Here is a tiny trained network, its code and every weight. The questions are about switching its units off for an input and a class, where a switched-off unit gives its printed mean instead of its output.

import numpy as np


def w(rows, s, z=0):
    codes = np.array(rows[::2]) - 128.0
    scale = np.full(codes.shape[1], s)
    scale[-1] = z or s
    return codes * scale


def f(y):
    return np.maximum(y, 0)


def log_softmax(a):
    a = a - a.max(-1, keepdims=True)
    return a - np.log(np.exp(a).sum(-1, keepdims=True))


def net(x, mask):
    res = np.array(x, float).reshape(1, 7) / 4 @ E
    y = f(res @ A[0][:, :-1].T + A[0][:, -1])
    res = res + np.where(mask, y, B[0][:, -1]) @ B[0][:, :-1]
    return log_softmax(res[-1] @ U[:, :-1].T + U[:, -1])


A, B = {}, {}
E = w([
[112,185,90,122,112,110,123,148,140],'x0',
[66,107,198,140,65,29,193,149,86],'x1',
[127,121,124,131,124,124,108,120,119],'x2',
[158,165,148,116,202,80,161,2,70],'x3',
[210,85,119,183,143,56,118,128,216],'x4',
[128,137,111,117,119,122,134,132,133],'x5',
[133,130,137,146,130,137,127,132,123],'x6',
],0.0099)
A[0] = w([
[149,172,155,104,197,20,191,38,72,76],'n1',
[160,169,84,108,179,165,82,83,132,89],'n2',
[107,120,167,178,89,8,201,96,51,102],'n3',
[140,125,88,183,123,63,134,158,173,97],'n4',
[72,119,141,111,87,254,180,92,101,5],'n5',
[93,78,149,116,59,128,153,216,176,74],'n6',
[67,137,167,146,67,38,161,150,113,43],'n7',
[67,203,88,98,133,152,125,161,98,110],'n8',
[197,114,118,182,134,36,140,109,229,3],'n9',
[154,140,85,161,145,210,103,104,152,22],'n10',
[65,147,148,74,115,186,151,100,70,62],'n11',
],0.0093,0.0061)
B[0] = w([
[45,203,145,215,66,164,56,167,49,249],'n1',
[85,135,84,89,144,181,203,150,179,208],'n2',
[144,113,55,89,179,143,166,151,192,245],'n3',
[144,92,157,151,133,86,129,39,113,187],'n4',
[129,109,184,130,127,67,139,123,168,173],'n5',
[83,168,110,179,93,149,61,172,92,208],'n6',
[66,144,91,80,254,171,167,120,245,207],'n7',
[173,101,204,108,105,76,143,83,63,183],'n8',
[153,122,225,77,129,49,105,109,148,210],'n9',
[64,118,156,99,204,174,120,149,131,178],'n10',
[170,78,200,78,109,71,101,51,129,192],'n11',
],0.0092,0.011)
U = w([
[122,149,108,37,200,195,154,153,199,85],'0',
[185,132,254,62,103,27,100,102,125,76],'1',
[166,145,120,128,91,153,143,143,120,253],'2',
[95,187,137,177,45,194,12,173,108,89],'3',
],0.0071,0.015)

Each question gives the input, the list of numbers given to net, and the class t.
The units are the neurons (one row each of A and B). Each row of codes is followed by its name. A weight is (code - 128) times the scale printed after its matrix; where a second scale follows, it is the last column's (A, B and U).
mask holds one flag per neuron, in row order. A switched-off neuron (its flag False) gives its mean, the last column of its row in B, instead of its output. The means were averaged over made-up inputs and are rounded, as every weight is.
A unit's drop is (log p(t) with every unit on - log p(t) with that unit switched off) / (log p(t) with every unit on - log p(t) with every unit switched off).
The circuit of an input: a set's keep is (log p(t) with only the set's units on - log p(t) with every unit switched off) / (log p(t) with every unit on - log p(t) with every unit switched off). Starting from all 11 units, units are removed one at a time, each time the one whose removal leaves the highest keep (on an exact tie, the one counted first), for as long as the keep stays at least 0.8.
units of the circuit, in order: the units of the circuit, biggest drop first
k most important neurons: the k neurons with the biggest drops, biggest first
drop when u is switched off: that unit's drop, to one decimal
input [4,2,-8,-7,8,-2,5], class 1: 3 most important neurons : [n9, n1, n4]
input [1,3,-4,6,4,-6,1], class 3: most important neuron : [n1]
input [-6,8,-8,-1,-8,3,-5], class 0: 3 most important neurons : [n7, n3, n9]
input [3,6,2,-5,-4,-4,-1], class 0: 3 most important neurons : [n7, n1, n3]
input [-1,7,8,6,5,7,-4], class 0: 2 most important neurons : [n3, n7]
input [7,7,-5,5,-7,-7,-1], class 0: 3 most important neurons : [n7, n3, n9]
input [-1,-7,8,4,-8,2,7], class 1: 2 most important neurons : [n11, n8]
input [5,7,-2,-6,-2,-6,1], class 0: 2 most important neurons : [n7, n1]
input [2,4,-6,-8,8,-7,-5], class 1: 2 most important neurons : [n9, n1]
input [-4,6,-6,-8,5,-3,-3], class 3: 2 most important neurons : [n6, n2]
input [-3,8,5,6,5,0,-1], class 0: 2 most important neurons : [n3, n7]
input [4,-2,-6,-2,-4,6,-7], class 1: 2 most important neurons : [n8, n1]
input [4,5,-7,0,-4,-3,-1], class 0: 3 most important neurons : [n7, n3, n9]
input [-4,6,-5,-6,-8,1,-3], class 1: units of the circuit, in order : [n11]
input [-2,4,3,7,-4,-3,-3], class 3: drop when n1 is switched off : 1.9
input [0,5,1,8,2,-5,8], class 3: drop when n1 is switched off : 1.8
input [-7,7,8,8,2,-1,-3], class 3: drop when n1 is switched off : 2.0
input [-7,7,6,-4,-2,-1,-3], class 0: drop when n3 is switched off : 0.1
